Below are the code and all the weights of a small trained network. Each question names an input and a target symbol and asks about switching units off, where a switched-off unit gives its printed mean instead of its output.

import numpy as np


def w(rows, s, z=0):
    codes = np.array(rows[::2]) - 128.0
    scale = np.full(codes.shape[1], s)
    scale[-1] = z or s
    return codes * scale


def norm(h):
    return h / np.sqrt((h * h).mean(-1, keepdims=True) + 1e-5)


def f(y):
    return np.maximum(y, 0)


def softmax(a):
    e = np.exp(a - a.max(-1, keepdims=True))
    return e / e.sum(-1, keepdims=True)


def log_softmax(a):
    a = a - a.max(-1, keepdims=True)
    return a - np.log(np.exp(a).sum(-1, keepdims=True))


def net(x, mask):
    ids = ['ζλμξπτω'.index(c) for c in x.split()]
    T = len(ids)
    res = E[ids] + P[:T]
    u = 0
    for l in range(2):
        q, k, v = (norm(res) @ M[l].T for M in (Q, K, V))
        z = softmax(np.where(np.tri(T) > 0, q @ k.T / 4**0.5, -1e9)) @ v
        res = res + np.where(mask[u], z, O[l][:, -1]) @ O[l][:, :-1]
        u += 1
        y = f(norm(res) @ A[l][:, :-1].T + A[l][:, -1])
        res = res + np.where(mask[u : u + 16], y, B[l][:, -1]) @ B[l][:, :-1]
        u += 16
    return log_softmax(norm(res)[-1] @ U[:, :-1].T + U[:, -1])


Q, K, V, O, A, B = {}, {}, {}, {}, {}, {}
E = w([
[155,148,59],'ζ',
[249,132,48],'λ',
[156,106,35],'μ',
[121,25,105],'ξ',
[187,97,230],'π',
[237,48,128],'τ',
[123,144,58],'ω',
],0.014)
P = w([
[161,29,184],'0',
[145,56,138],'1',
[136,83,121],'2',
[133,107,116],'3',
[127,129,112],'4',
[123,151,112],'5',
[118,173,113],'6',
[116,193,117],'7',
[112,212,118],'8',
[113,229,125],'9',
[111,246,129],'10',
[106,255,126],'11',
],0.0047)
Q[0] = w([
[101,87,141],'L0H1',
[62,2,143],'L0H1',
[182,106,179],'L0H1',
[157,183,150],'L0H1',
],0.0084)
K[0] = w([
[72,88,118],'L0H1',
[165,114,108],'L0H1',
[100,110,255],'L0H1',
[183,56,127],'L0H1',
],0.0073)
V[0] = w([
[172,148,104],'L0H1',
[73,83,209],'L0H1',
[178,144,153],'L0H1',
[168,1,167],'L0H1',
],0.0076)
O[0] = w([
[221,38,191,187],'L0H1',
[160,8,125,1],'L0H1',
[133,190,2,131],'L0H1',
[104,193,185,192],'L0H1',
],0.0058,0.0045)
A[0] = w([
[183,165,114,159],'L0N1',
[179,172,167,84],'L0N2',
[133,152,113,168],'L0N3',
[152,99,158,87],'L0N4',
[155,141,68,190],'L0N5',
[136,173,150,95],'L0N6',
[41,126,121,81],'L0N7',
[118,165,158,116],'L0N8',
[113,109,100,103],'L0N9',
[9,142,94,80],'L0N10',
[183,123,195,152],'L0N11',
[170,113,118,72],'L0N12',
[122,124,162,94],'L0N13',
[70,49,112,139],'L0N14',
[1,160,148,251],'L0N15',
[80,155,121,16],'L0N16',
],0.011,0.0025)
B[0] = w([
[100,95,155,233],'L0N1',
[155,88,91,176],'L0N2',
[143,84,122,183],'L0N3',
[133,69,59,161],'L0N4',
[47,94,116,254],'L0N5',
[31,124,156,148],'L0N6',
[143,115,194,134],'L0N7',
[53,193,189,140],'L0N8',
[136,141,133,144],'L0N9',
[79,68,146,167],'L0N10',
[148,106,46,201],'L0N11',
[73,163,130,157],'L0N12',
[254,113,179,137],'L0N13',
[41,224,95,149],'L0N14',
[99,128,247,158],'L0N15',
[79,128,158,138],'L0N16',
],0.0061,0.0064)
Q[1] = w([
[95,141,137],'L1H1',
[14,180,152],'L1H1',
[245,159,175],'L1H1',
[121,131,139],'L1H1',
],0.011)
K[1] = w([
[106,163,160],'L1H1',
[101,160,162],'L1H1',
[112,1,166],'L1H1',
[120,138,169],'L1H1',
],0.011)
V[1] = w([
[170,225,211],'L1H1',
[128,128,41],'L1H1',
[224,1,184],'L1H1',
[143,95,252],'L1H1',
],0.0065)
O[1] = w([
[197,41,93,2],'L1H1',
[54,160,190,183],'L1H1',
[132,202,158,116],'L1H1',
[1,168,69,61],'L1H1',
],0.0061,0.0064)
A[1] = w([
[166,206,114,54],'L1N1',
[115,156,196,74],'L1N2',
[199,179,141,96],'L1N3',
[83,8,156,149],'L1N4',
[164,198,226,202],'L1N5',
[88,140,38,44],'L1N6',
[114,82,108,85],'L1N7',
[120,143,2,69],'L1N8',
[242,70,141,103],'L1N9',
[167,204,99,4],'L1N10',
[98,42,133,51],'L1N11',
[97,74,48,164],'L1N12',
[92,140,103,166],'L1N13',
[145,152,222,63],'L1N14',
[57,140,141,114],'L1N15',
[108,76,77,92],'L1N16',
],0.0097,0.0028)
B[1] = w([
[104,35,215,146],'L1N1',
[112,163,178,159],'L1N2',
[32,83,143,184],'L1N3',
[187,34,102,210],'L1N4',
[116,97,51,187],'L1N5',
[85,117,62,187],'L1N6',
[165,38,136,140],'L1N7',
[51,152,210,170],'L1N8',
[78,195,147,228],'L1N9',
[25,3,166,141],'L1N10',
[235,121,80,155],'L1N11',
[229,163,107,204],'L1N12',
[201,144,132,211],'L1N13',
[179,135,67,158],'L1N14',
[174,195,137,254],'L1N15',
[167,48,132,155],'L1N16',
],0.005,0.0054)
U = w([
[236,79,183,254],'ζ',
[173,246,165,110],'λ',
[84,158,190,108],'μ',
[62,34,169,150],'ξ',
[106,157,97,83],'π',
[59,168,108,35],'τ',
[134,62,41,147],'ω',
],0.012,0.0045)

Each question gives the input, a string of symbols that net reads in full, and the target symbol t.
The units are the heads (4 rows each of Q, K, V and O) and the neurons (one row each of A and B). Each row of codes is followed by its name. A weight is (code - 128) times the scale printed after its matrix; where a second scale follows, it is the last column's (O, A, B and U).
mask holds one flag per unit, layer by layer, with each layer's heads first. A switched-off unit (its flag False) gives its mean, the last column of its rows in O or B, instead of its output. The means were averaged over made-up inputs and are rounded, as every weight is.
A unit's drop is (log p(t) with every unit on - log p(t) with that unit switched off) / (log p(t) with every unit on - log p(t) with every unit switched off).
The circuit of an input: a set's keep is (log p(t) with only the set's units on - log p(t) with every unit switched off) / (log p(t) with every unit on - log p(t) with every unit switched off). Starting from the 12 units with the biggest drops (on a tie, the unit counted first), units are removed one at a time, each time the one whose removal leaves the highest keep (on an exact tie, the one counted first), for as long as the keep stays at least 0.8.
circuit, biggest first: the units of the circuit, biggest drop first
most important unit: the unit with the biggest drop
top k neurons: the k neurons with the biggest drops, biggest first
k most important neurons of layer l: the k neurons of layer l with the biggest drops, biggest first
input ω ω τ τ, target λ: circuit, biggest first	(L1N9; L1H1; L0H1; L0N11)
input ω ζ τ τ ζ τ, target μ: 2 most important neurons of layer 1	(L1N9; L1N4)
input ζ μ ξ, target μ: top 3 neurons	(L0N14; L0N1; L0N5)
input λ π ζ, target λ: circuit, biggest first	(L0N11; L1H1)
input ω λ ω, target λ: top 2 neurons	(L1N15; L1N3)
input ω ω ω ω τ ω π ω π, target λ: top 3 neurons	(L1N4; L0N13; L1N9)
input ζ τ τ ω τ μ ζ μ, target ζ: top neuron	(L0N5)
input π τ ζ ω π μ λ ω ω π λ π, target ξ: 3 most important neurons of layer 1	(L1N3; L1N1; L1N15)
input τ ξ ω, target ξ: circuit, biggest first	(L0H1; L0N10; L0N15)
input ω ω ω ξ τ π, target λ: circuit, biggest first	(L1H1; L1N14; L0N10)
input ω τ ω ζ ξ, target ζ: circuit, biggest first	(L1H1; L1N11)
input τ ω ω λ τ ω ω ω ω, target ω: 2 most important neurons of layer 0	(L0N5; L0N10)
input ω ω π ω τ ζ ξ, target ζ: 3 most important neurons of layer 0	(L0N4; L0N10; L0N11)
input ω ω ω π τ ξ τ ω ω, target ω: top 2 neurons	(L1N4; L1N9)
input π ζ τ μ μ ω ξ, target ω: 2 most important neurons of layer 0	(L0N1; L0N4)
input μ τ λ λ μ, target λ: most important unit	L0N5
input μ ω ω ζ τ π τ π ζ τ, target μ: 3 most important neurons of layer 1	(L1N9; L1N3; L1N4)
input π ω ω ω ξ, target ω: top 4 neurons	(L0N14; L1N9; L1N4; L0N4)
input ω ζ ζ, target λ: 4 most important neurons of layer 0	(L0N14; L0N5; L0N3; L0N8)
input ξ ζ λ μ ω, target μ: most important unit	L0N10
input ω π ζ π τ ξ, target τ: top 3 neurons	(L0N14; L0N5; L0N1)
input λ ω π ω ω τ ω ζ ω ω ζ τ, target λ: 2 most important neurons of layer 0	(L0N2; L0N11)
